The elements form a tree. The symbols ga ge te le pick a child and tu picks the parent.
pama has ga: reru, ge: luva, te: puba, le: feme
reru has ga: livu, ge: vonu, te: tepu, le: vile
luva has ga: dopa, ge: rabo, te: fefa, le: zeke
puba has ga: voro, ge: fani, te: fopa, le: boke
feme has ga: nini, ge: nepe, te: rumu, le: dimo
livu has ga: sape, ge: fasa, te: dime, le: dabu
vonu has ga: bano, ge: soga, te: gabe, le: tero
tepu has ga: rere, ge: gile, te: mava, le: pozu
vile has ga: faku, ge: pugo, te: nogi, le: furu
dopa has ga: late, ge: suzi, te: vasu, le: bebe
rabo has ga: runu, ge: vobe, te: fune, le: buro
fefa has ga: dupe, ge: geko, te: voge, le: ledo
zeke has ga: delu, ge: tifo, te: dema, le: duve
voro has ga: naze, ge: lavo, te: zogo, le: lopi
fani has ga: zevo, ge: sepi, te: repu, le: lelo
fopa has ga: nava, ge: kele, te: pupu, le: fadu
boke has ga: poge, ge: nise, te: rava, le: lapa
nini has ga: zuse, ge: zili, te: game, le: gilu
nepe has ga: lunu, ge: dida, te: rezu, le: nite
rumu has ga: pimo, ge: lige, te: dilo, le: kila
dimo has ga: gime, ge: mila, te: digu, le: gafo

In the rows, 26 means zero.

Rows with their elements:
 25   30   28   31   27   18   23   17   25   27   32   27   11   18   31   26   27   23   22   20   27   13   31   27   28   16   22   22   21   46   28   19   24   10   30   28   27   17   25   29   21   17   26   31   31   20   21   23   22   28   22   26   20   34   34   21   27   26   25   24   24   29   29   34   26   28   30   19   20   32   36   26   22   28   26   24   26   33   32   30   11   18   25   29   24   26   24   32   33   24   31   26    8   18   31   32   37   19   27   29   25   23   22   33   24   20   21   22   22   20   21   32   30   20   21   17   26   28   30   27   31   26   16   17   24   15   29   23   25   26   24   30   27   29   19   21   25   34   24   26   16   20   27   15   28   18   27   31   29   27   24   24   32   23   29   16   20   28   20   30   34   31   27   29   22   29   28   29   28   38   32   24   30   25   22   32   28   23   26   30   31   18   20   33   33   22   40   28   28   20   17   27   21   18   25   35   24   19   24   30   27   25   29   16   22   36   26   37 | puba
 19   23   26   24   21   29   19   31   33   22   25   30   22   28   21   20   17   32   29   30   25   20   25   26   36   18   16   23   26   23   19   21   27   28   31   16   23   36   38   26   18   29   31   26   24   23   30   24   31   22   32   27   20   23   36   38   28   30   17   24   24   24   26   21   36   19   23   18   27   17   29   18   23   29   35   21   24   24   28   35   30   35   28   29   26   34    9   28   26   22   25   18   20   33   21   32   33   42   27   31   33   16   31   30   26   26   35   31   21   22   23   24   25   25   34   20   35   16   25   16   29   34   26   24   30   17   27   28   29   27   17   17   24   28   22   24   19   20   33   39   33   32   35   22   24   34   37   19    9   29   11   28   17   25   24   23   34   17   26   27   34   30   13   23   38   21   27   28   23   26   27   18   33   23   30   17   27   31   22   28   18   28   25   15   30   29   32   30   22   20   31   21   35   16   26   27   18   28   28   19   15   24   26   27   32   27   25   32 | dupe
 30   29   26   22   26   23   34   23   24   30   31   18   25   20   31   28   21   22   24   13   17   20   31   19   22   21   33   25   33   33   27   30   20   17   35   21   36   24   28   32   22   16   23   28   31   23   21   29   28   30   29   25   13   30   24   15   34   30   24   26   32   31   30   29   16   29   23   23   17   22   22   33   27   27   22   18   23   29   38   30   19   26   32   26   24   34   28   37   28   20   34   27   14   21   20   33   29   21   31   28   33   13   23   25   24   24   20   16   32   28   24   34   26   20   21   19   32   34   19   36   34   31   31   26   24   23   27   19   24   20   22   35   23   19   27   30   20   24   23   26   18   13   22   20   29   21   17   36   35   27   21   30   31   33   20    8   21   19   21   31   24   32   29   33    9   28   19   15   17   33   26   23   34   18   24   31   25   17   39   28   29   15   33   28   29   30   22   33   24   21   30   31   20   25   29   31   21   30   23   25   32   29   19   21   24   29   16   25 | sepi
 19   20   31   23   29   24   28   24   26   22   25   21   37   27   24   24   30   23   33   30   24   32   27   18   30   37   27   33   35   17   24   32   18   31   28   26   25   27    8   18   28   29   18   24   23   29   25   23   23   22   30   37   33   23   23   27   21   28   29   26   27   23   21   18   19   20   29   34   30   23   21   25   30   31   23   34   24   26   24   26   35   22   19   27   42   20   32   19   25   23   28   16   36   24   30   20   21   35   27   23   23   34   26   26   33   22   28   25   22   31   22   30   20   34   25   29   17   21   25   17   19   23   27   27   29   24   23   26   24   30   25   34   40   29   34   24   34   37   26   13   25   22   24   35   29   23   23   40   25   25   18   27   29   29   25   34   35   27   38   26   23   20   26   24   36   27   27   35   22   20   28   29   26   30   33   20   25   29   26   15   30   39   25   20   30   13   18   21   29   29   21   25   30   31   27   23   32   30   21   28   30   25   29   33   22   22   35   12 | faku
 25   22   32   29   22   21   23   17   22   25   25   20   24   15   26   33   27   23   28   25   33   26   32   20   31   31   21   30   22   32   23   26   25   19   32   21   30   18   30   26   31   21   29   18   26   29   25   24   26   25   21   23   21   34   26   12   31   43   36   33   35   37   33   34   30   20   27   22   41   24   34   28   26   28   33   24   27   34   28   39   15   23   15   29   39   26   37   23   28   20   35   21   13   30   25   29   21   22   33   15   25   30   22   34   27   15   32   33   11   27   17   38   31   32   20   24   25   23   27   35   31   27   19   32   19   22   19   23   31   30   30   35   35   34   21   27   30   39   27   28   14    9   33   31   30   20   26   32   26   28   11   23   37   26   33   20   23   22   37   25   31   22   36   28   29   23   16   31   18   24   19   17   23   15   31   31   23   16   28   28   31   14   20   22   29   15   18   27   36   19   30   25   25   18   27   40   41   23   19   33   27   25   26   26   29   31   32   16 | lapa
 15   24   24   27   30   24   25   23   23   23   23   20   28   27   27   27   34   27   27   33   23   35   30   15   29   33   28   30   31   20   34   33   20   30   19   30   25   22   10   17   30   35   17   25   27   25   28   31   26   18   31   29   33   30   26   28   18   26   33   23   24   19   27   15   20   18   18   31   28   24   24   24   28   19   21   39   20   26   20   21   31   19   17   27   32   27   33    6   22   19   27   20   36   29   27   15   21   30   23   26   18   35   30   29   31   21   30   29   24   26   22   33   16   33   31   29   23   16   26   15   21   21   21   20   19   32   28   24   23   26   26   31   36   24   28   26   28   35   21   19   22   19   29   27   28   27   25   36   18   27   22   26   31   29   35   30   34   26   40   27   23   25   25   28   29   37   24   36   19   22   26   30   22   28   34   23   22   31   22   20   24   31   25   22   34   17   25   19   30   30   26   22   31   31   23   20   26   38   29   24   31   27   33   22   33   20   34   13 | vile
 28   26   20   26   20   17   30   24   26   25   32   16   22   20   23   29   32   18   25   27   32   29   35   27   23   18   23   14   23   34   29   30   20   25   23   26   29   15   21   21   27   24   24   22   35   26   19   22   26   25   20   30   17   33   29   24   29   30   23   22   26   31   26   26   25   27   21   29   27   31   39   27   31   28   24   27   30   37   31   33   15   20   17   24   26   22   37   23   27   23   39   25   19   20   22   37   27   18   26   23   27   27   14   31   28   29   16   28   17   29   27   32   30   30   20   26   19   28   29   25   24   22   21   25   17   22   25   13   29   22   23   29   40   31   18   16   39   32   25   23   20    6   24   23   30   20   34   30   30   26   24   25   27   24   24   15   18   26   26   31   19   27   34   29   29   29   21   24   24   18   27   18   33   17   25   27   31   16   27   24   35   11   22   40   29   18   23   34   28   28   28   23   20   21   32   33   30   26   24   25   26   24   27   20   17   32   29   26 | boke

From each start, follow one symbol. Which element do you reach?
Answer with the element's name.
new walk
 30   31   25   33   24   25   30   26   22   25   31   20   18   19   38   21   22   27   26   22   26   15   29   17   23    9   25   23   26   43   24   27   22   17   31   16   21   21   32   31   14   21   25   31   32   19   29   20   31   19   24   25   16   37   33   19   26   19   24   26   30   27   31   37   27   26   25   20   19   26   35   22   19   24   31   16   26   23   33   31   17   21   30   27   21   23   27   33   29   19   33   32   17   18   25   41   29   21   30   31   29   18   30   28   26   16   26   23   23   21   21   31   25   25   20    8   36   23   27   28   41   32   26   25   26   18   29   18   27   26   28   29   30   26   15   22   25   26   23   35   19   22   28   22   32   26   25   29   26   32   18   23   37   34   27   10   22   14   21   38   27   38   25   28   18   27   26   32   30   32   33   23   32   26   16   31   26   14   31   28   32   24   22   29   22   26   37   27   31   21   28   32   24   18   29   38   22   22   19   33   32   24   17   16   22   32   24   24
tu puba
new walk
 19   24   27   24   23   19   24   20   28   22   27   24   21   21   23   32   25   23   23   23   35   26   38   17   31   22   23   29   24   36   18   26   25   19   28   16   31   16   19   27   28   25   23   17   28   29   16   21   24   28   19   20   18   34   25   16   23   36   34   25   31   31   29   26   20   20   15   30   35   27   32   24   21   26   26   30   29   31   33   41   19   20   12   28   26   23   33   28   22   20   38   27   19   29   27   33   25   19   27   19   24   20   18   33   19   16   29   32   15   23   26   39   29   32   25   26   25   19   29   25   32   22   19   30   11   23   19   19   28   30   31   30   36   32   25   24   34   34   24   26   25    9   26   25   32   23   27   35   25   31   11   20   31   23   34   20   30   21   33   24   31   28   34   29   28   27   27   31   22   19   27   19   29   16   27   33   25   20   20   32   35   21   21   32   36   16   23   30   34   14   22   27   15   18   26   35   28   29   19   27   33   22   21   25   38   32   26   18
tu boke
new walk
 20   26   26   30   30   22   26   18   24   24   22   20   31   35   26   28   35   22   27   36   29   31   21   10   26   26   29   31   27   17   29   29   22   27   23   29   29   20   11   21   29   33   21   20   24   26   24   26   21   22   28   38   32   28   30   23   28   27   33   22   29   27   19   18   14   22   26   28   29   22   22   24   32   28   22   34   21   26   20   22   25   24   18   32   37   24   29   19   18   23   32   12   36   21   22   22   20   30   27   22   20   32   21   30   29   26   31   24   22   27   26   30   21   33   28   29   13   26   30   20   19   21   25   20   26   23   19   28   23   32   23   31   32   23   28   23   31   31   22   19   27   19   29   35   29   33   29   34   23   29   19   25   25   32   27   37   32   25   36   26   20   22   25   32   33   23   23   31   18   19   24   29   29   27   35   21   22   29   28   18   30   34   20   27   27   17   18   19   29   24   23   19   34   31   22   17   40   33   22   29   31   22   31   37   27   21   34   11
tu vile
new walk
 22   19   20   28   25   21   27   21   20   15   23   22   31   21   36   28   28   22   28   30   28   30   31   20   28   34   28   35   34   24   30   30   17   23   19   29   22   24   24   23   20   35   13   26   26   30   30   38   27   23   24   28   32   27   31   21   14   26   26   33   23   24   31   20   17   21   20   31   28   29   27   20   29   25   19   37   21   20   23   30   29   26   17   32   29   29   31   15   22   21   23   28   32   27   33   21   27   23   20   24   17   28   26   25   30   23   33   29   19   35   26   31   18   36   27   27   19   17   29   25   21   28   26   28   23   25   19   20   24   29   34   34   39   27   23   31   30   38   25   22   19   14   27   30   29   27   16   31   15   27   20   26   25   31   31   30   30   25   32   20   25   19   27   28   30   35   23   29   21   20   26   28   24   30   29   24   12   22   19   13   28   41   18   26   29   22   15   19   39   29   23   24   28   22   25   12   36   38   31   30   29   18   32   31   21   22   30   11
tu vile
new walk
 24   17   29   25   29   22   22   19   23   16   25   23   29   29   35   34   28   20   19   31   26   29   31   17   29   30   28   30   35   20   26   29   14   23   22   27   32   24   18   18   34   32   19   22   30   22   31   32   26   18   23   29   38   28   28   20   22   30   28   26   23   24   32   19   16   24   27   29   31   25   23   20   27   29   26   35   21   19   18   30   28   18   11   29   27   28   31   16   21   23   24   25   31   30   27   22   30   22   23   24   22   21   25   27   30   21   31   23   21   32   25   32   26   34   25   28   24   14   26   15   23   21   29   27   22   25   14   20   28   36   40   34   37   24   25   35   30   42   29   16   18   18   23   34   29   26   20   36   15   30   26   25   27   30   36   29   28   26   36   24   31   19   22   25   28   30   24   32   17   22   29   28   21   30   30   27   11   27   17   24   31   32   19   22   26   16   14   18   33   23   24   14   28   22   17   17   36   34   30   26   30   26   25   29   28   26   28    5
tu vile
new walk
 21   29   28   24   28   14   28   24   26   20   34   22   12   24   23   28   28   20   16   26   29   35   28   24   20   17   23   22   19   37   26   29   31   17   28   22   35    9   16   30   27   24   16   17   35   24   21   29   21   24   14   29   24   32   16   16   25   25   35   27   25   29   29   28   26   27   16   26   27   30   32   23   27   25   22   29   37   39   35   35   14   25   21   26   28   25   34   20   29   23   37   25   17   25   23   31   34   16   36   16   28   28   15   25   27   33   16   27   15   33   23   31   29   26   19   24   29   32   28   31   22   22   18   24   22   20   20   15   24   27   14   32   33   27   24   16   31   38   27   22   17   19   25   25   26   24   33   32   28   22   15   23   33   26   32   15   17   27   28   31   25   23   39   27   27   30   16   30   25   24   26   27   33   26   20   30   32   16   23   22   29   15   20   36   34   21   28   34   27   28   30   23   19   18   31   29   31   24   21   27   27   26   23   23   18   27   27   25
le lapa
new walk
 30   25   27   22   31   17   30   26   29   29   33   17   20   16   30   30   17   21   27   17   26   23   27   23   24   23   21   24   30   35   30   29   27   17   35   24   38   27   24   30   22   18   29   27   34   21   21   23   28   31   27   22   23   22   25   26   33   27   23   26   27   24   27   24   19   28   21   22   25   28   31   30   18   23   27   23   29   29   39   26   20   25   35   24   26   28   31   30   36   22   29   22   17   17   25   36   29   28   30   22   34   19   21   28   22   24   21   24   35   25   24   28   21   17   20   27   34   32   25   39   34   23   24   26   24   18   22   24   16   24   19   33   23   24   20   27   23   22   28   18   13   16   28   19   22   23   16   33   31   28   30   28   29   24   29   10   19   26   24   30   17   33   35   32   13   24   31   16   24   31   31   29   31   15   16   32   30   16   37   20   33   10   30   32   29   21   26   38   26   23   23   30   16   30   30   39   25   31   21   25   30   27   26   22   20   31   23   32
tu puba
new walk
 18   27   32   25   22   21   18   18   26   21   28   24   22   23   30   29   28   23   26   19   38   25   31   21   27   19   21   24   23   31   11   23   28   18   26   18   25   16   17   29   24   23   22   18   27   29   25   22   23   25   21   23   17   31   25   18   21   39   33   32   27   41   33   27   28   26   24   24   35   25   32   26   24   31   28   30   32   32   27   30   13   22   10   28   33   18   38   25   21   22   35   25   18   24   30   26   24   21   28   21   24   24   20   30   18   21   27   30    9   26   23   36   30   25   22   22   27   18   31   32   30   24   20   30   27   17   17   19   24   30   29   31   31   37   24   21   33   35   28   31   18   16   28   30   30   22   24   26   23   35   12   20   31   28   32   21   24   31   37   33   34   24   28   28   24   25   20   24   21   24   31   17   24   25   28   35   26   23   30   25   27   19   19   31   31   12   22   30   34   21   27   28   16   20   29   37   35   33   24   28   33   22   20   29   26   33   33   16
tu boke
new walk
  9   23   26   33   30   23   25   25   33   26   25   29   27   27   30   33   28   22   32   33   23   34   28   24   40   33   23   24   33   24   27   30    9   28   31   34   26   27   17   28   41   31   19   24   27   29   35   31   22   24   26   27   40   26   19   27   18   22   30   33   24   18   27   19   29   27   23   33   30   24   18   24   26   28   28   31   26   25   20   29   34   32   30   35   28   28   31    9   21   23   22   23   30   29   26   17   25   31   24   27   17   36   23   35   26   29   28   28   25   29   28   27   19   32   33   31   20   24   28   22   21   26   35   28   20   28   17   29   23   28   31   14   38   22   32   30   28   32   23   22   25   24   25   30   27   34   31   30   24   28   26   20   22   23   31   25   34   20   25   16   34   18   26   21   34   29   27   25   21   28   24   28   21   39   38   20   27   32   21   20   27   30   19   24   27   20   23   18   32   30   21   28   26   29   26   12   28   35   32   24   23   24   35   35   31   21   30   19
tu vile
new walk
 21   20   32   22   22   26   31   19   24   27   31   15   27   21   24   24   32   20   19   20   13   38   27   17   15   30   25   28   32   27   33   30   32   28   22   24   35   22   16   15   22   26   27   22   21   31   15   23   21   31   27   26   17   29   20   16   29   27   33   18   26   32   17   23   22   24   28   35   25   31   31   21   31   22   22   26   30   29   29   22   16   23   22   26   34   22   34   26   24   22   37   14   29   22   10   32   24   10   29   21   25   27   20   27   29   26   15   30   20   25   29   32   28   32   23   37   16   30   23   35   23   20   13   22   19   25   29   17   19   23   12   33   23   28   27   18   38   25   21   21   14   20   20   29   30   28   30   28   30   24   16   24   26   26   24   21   25   27   31   35   24   30   35   23   28   28   22   23   20   17   25   20   34   21   24   24   24   20   35   30   36   13   28   38   31   23   17   36   19   23   28   29   22   27   24   27   38   14   20   21   31   27   19   30    6   24   28   20
tu boke
new walk
 19   22   30   26   31   20   27   19   25   23   22   18   34   32   33   31   32   25   28   32   26   32   33   12   24   30   25   32   35   23   33   28   19   26   21   29   24   29   21   21   29   30   21   29   25   28   35   32   24   20   20   30   35   25   30   21   15   29   31   28   21   25   32   22   19   27   22   33   28   24   18   23   30   25   30   35   22   22   17   29   30   21   11   26   27   24   33   12   17   26   24   26   26   32   31   23   22   26   22   21   19   25   23   32   32   22   31   25   24   39   25   28   20   37   29   26   25   18   31   19   23   25   32   30   22   26   23   22   28   34   33   34   36   23   29   27   27   40   26   24   20   24   29   28   33   23   28   38   20   29   24   19   22   26   31   32   29   20   38   28   26   22   22   29   33   25   29   29   21   27   29   31   30   27   35   25   12   29   19   19   27   31   20   27   31   18   21   22   41   28   29   22   32   25   14   18   34   36   30   23   34   23   20   30   30   21   27    8
tu vile
new walk
 21   22   31   26   14   19   21   14   25   25   16   24   24   21   23   21   36   20   30   30   33   23   30   18   22   26   24   32   31   27   31   23   23   29   24   25   30   19   15   23   23   30   23   16   20   30   23   25   17   27   29   29   24   28   25   19   23   33   28   27   21   32   28   27   24   28   20   36   33   23   29   24   20   34   23   35   25   35   29   38   17   25   19   27   32   19   29   24   27   19   39   15   33   17   29   26   20   25   24   26   28   33   22   30   29   24   25   30    8   33   22   30   30   34   20   25   22   25   31   24   23   20   17   30   23   21   26   21   24   21   19   30   36   39   24   20   43   32   25   20   23   14   30   20   30   27   27   35   21   27   13   23   26   26   27   23   29   28   33   33   31   21   25   32   40   27   21   31   20   14   21   18   28   19   33   18   23   22   24   23   34   25   23   27   31   15   22   35   32   26   24   22   29   26   23   30   32   30   24   21   29   27   30   28   23   30   26   12
tu boke
new walk
 23   16   34   27   20   19   25   13   30   26   23   19   25   30   21   21   33   18   24   33   31   30   30   18   27   24   19   19   31   26   23   29   27   31   21   26   32   23   19   17   25   37   23   18   29   26   12   26   21   27   23   24   23   25   22   24   19   34   31   26   29   29   27   22   26   23   26   35   35   24   28   23   22   29   26   32   26   37   30   33   18   24   21   28   39   20   34   16   28   26   40   22   21   22   25   22   23   24   27   26   27   30   21   34   22   27   24   31   14   35   24   28   30   33   18   24   19   30   32   19   25   21   16   24   27   20   21   20   25   35   29   31   32   40   28   16   47   32   18   24   24   23   27   27   32   26   33   24   27   22   17   29   28   28   29   25   23   30   27   25   24   19   25   34   38   17   20   34   24   14   20   15   25   18   30   13   26   21   26   14   30   37   21   31   36   14   17   27   26   22   35   23   26   21   25   30   29   29   15   21   28   28   32   30   26   34   31   19
tu boke
new walk
 14   20   25   25   32   15   28   24   21   18   29   19   28   24   21   30   38   27   25   36   25   26   32   16   26   29   26   33   31   16   26   32   23   31   23   30   28   22   13   12   27   40   14   20   25   26   31   31   15   17   27   30   31   22   25   25   16   31   35   27   20   20   23   18   18   27   25   36   32   19   25   29   27   28   13   31   22   27   28   23   29   25   23   33   36   25   30   14   22   20   35   16   36   27   20   14   17   24   25   30   25   31   18   31   30   23   32   26   17   31   21   31   25   38   31   32   23   20   31   20   20   23   29   30   29   33   24   19   27   27   26   26   36   26   30   23   35   34   20   13   23   19   32   38   31   32   30   39   22   26   19   23   30   27   27   35   29   27   36   27   30   18   36   27   35   30   27   24   14   23   33   24   24   29   34   29   16   27   27   22   26   30   21   29   34   15   21   20   30   29   20   25   31   33   26   18   32   32   22   29   32   29   34   31   26   23   38   13
tu vile
new walk
 14   20   25   23   22   23   22   20   29   28   32   23   17   21   26   31   27   20   29   28   25   27   24   20   24   20   14   23   21   36   28   21   27   20   29   20   27   10   20   21   24   25   24   20   32   24   23   33   23   27   17   23   21   30   26   19   31   32   30   26   30   28   24   27   24   28   23   30   29   32   30   27   24   26   18   34   31   35   33   33    8   23   16   30   29   24   35   15   28   24   33   24   18   17   27   28   32   20   30   26   24   30   13   26   28   22   19   29   15   28   20   23   28   28   17   24   25   30   28   28   26   23   18   20   19   18   24   20   18   19   13   33   31   29   31   13   34   34   25   16   20   21   27   26   32   18   32   38   28   31   16   17   35   25   26   15   23   23   24   27   25   21   38   34   32   32   20   21   26   18   28   18   24   23   21   28   33   15   28   20   31   19   15   33   27   19   25   33   19   25   27   23   17   23   32   33   34   31   17   26   31   30   28   24   19   28   32   25
le lapa
new walk
 24   24   26   20   34   20   33   22   17   25   27   18   30   19   24   35   33   22   27   23   21   28   29   18   22   33   29   31   27   19   29   30   18   21   26   29   31   16   13   28   31   20   21   23   34   26   27   30   24   32   27   37   31   29   33   19   31   28   35   32   22   27   25   21   24   20   24   26   30   18   13   27   33   24   16   25   27   26   24   27   17   19   16   33   29   23   35   14   18   29   35   20   38   34   18   24   26   22   29   22   23   21   24   25   26   24   33   24   20   23   26   34   25   38   27   29   27   12   29   27   17   20   23   28   22   30   22   24   29   21   24   31   35   24   22   25   32   33   27   20   23   17   24   32   31   25   22   39   24   24   21   19   25   28   27   35   27   27   40   32   22   31   36   22   22   42   22   21   12   28   33   40   25   21   31   37   28   30   28   22   28   26   24   29   32   23   19   26   22   25   23   32   29   30   24   18   31   38   18   33   35   26   22   25   19   28   33   19
tu vile
new walk
 22   22   31   28   32   21   25   17   23   24   30   19   14   24   23   27   25   28   24   20   30   25   30   15   30   30   24   30   20   33   20   23   28   21   28   11   24   19   25   28   25   32   25   24   26   28   24   27   27   28   18   22   16   32   27   23   27   32   30   26   31   44   26   29   26   19   16   26   34   30   30   26   16   34   27   35   32   39   26   36    9   23   12   28   37   24   32   22   28   14   28   22   20   24   31   28   33   21   32   18   26   32   20   33   20   21   28   31   11   29   24   38   28   28   23   24   22   15   30   26   29   21   16   29   24   18   15   24   28   28   28   34   39   29   25   20   38   36   21   26   22   14   26   28   33   22   28   30   21   30   15   17   32   28   35   22   27   24   39   25   32   25   39   28   28   27   15   29   16   23   29   26   27   19   26   27   23   18   23   25   27   18   19   33   28   19   22   27   27   20   27   21   22   16   29   36   31   24   18   34   28   24   25   29   35   31   30   22
tu boke
new walk
 11   28   21   30   25   26   18   33   28   32   26   27   27   34   29   35   27   22   29   26   23   34   20   23   33   26   22   25   27   24   26   30   12   34   30   33   16   28   15   28   26   37   16   28   30   29   35   31   22   23   24   34   32   25   20   29   21   21   29   28   26   18   27   13   25   29   28   33   34   27   27   21   26   29   27   36   20   20   21   15   39   25   19   29   27   24   39    8   24   22   28   22   30   35   28   20   18   28   30   23   22   40   29   32   29   28   31   30   26   25   26   28   19   34   29   18   21   21   22   19   22   31   33   24   24   30   23   28   28   28   29   21   33   16   26   32   23   33   24   16   26   24   27   36   25   30   29   29   21   28   28   21   26   24   36   32   34   18   25   24   29   14   31   22   29   29   31   28   24   26   22   35   17   31   38   17   28   29   17   19   29   33   20   13   28   22   20   23   29   34   24   29   24   32   34   11   27   29   28   19   25   12   38   30   33   15   26   21
tu vile
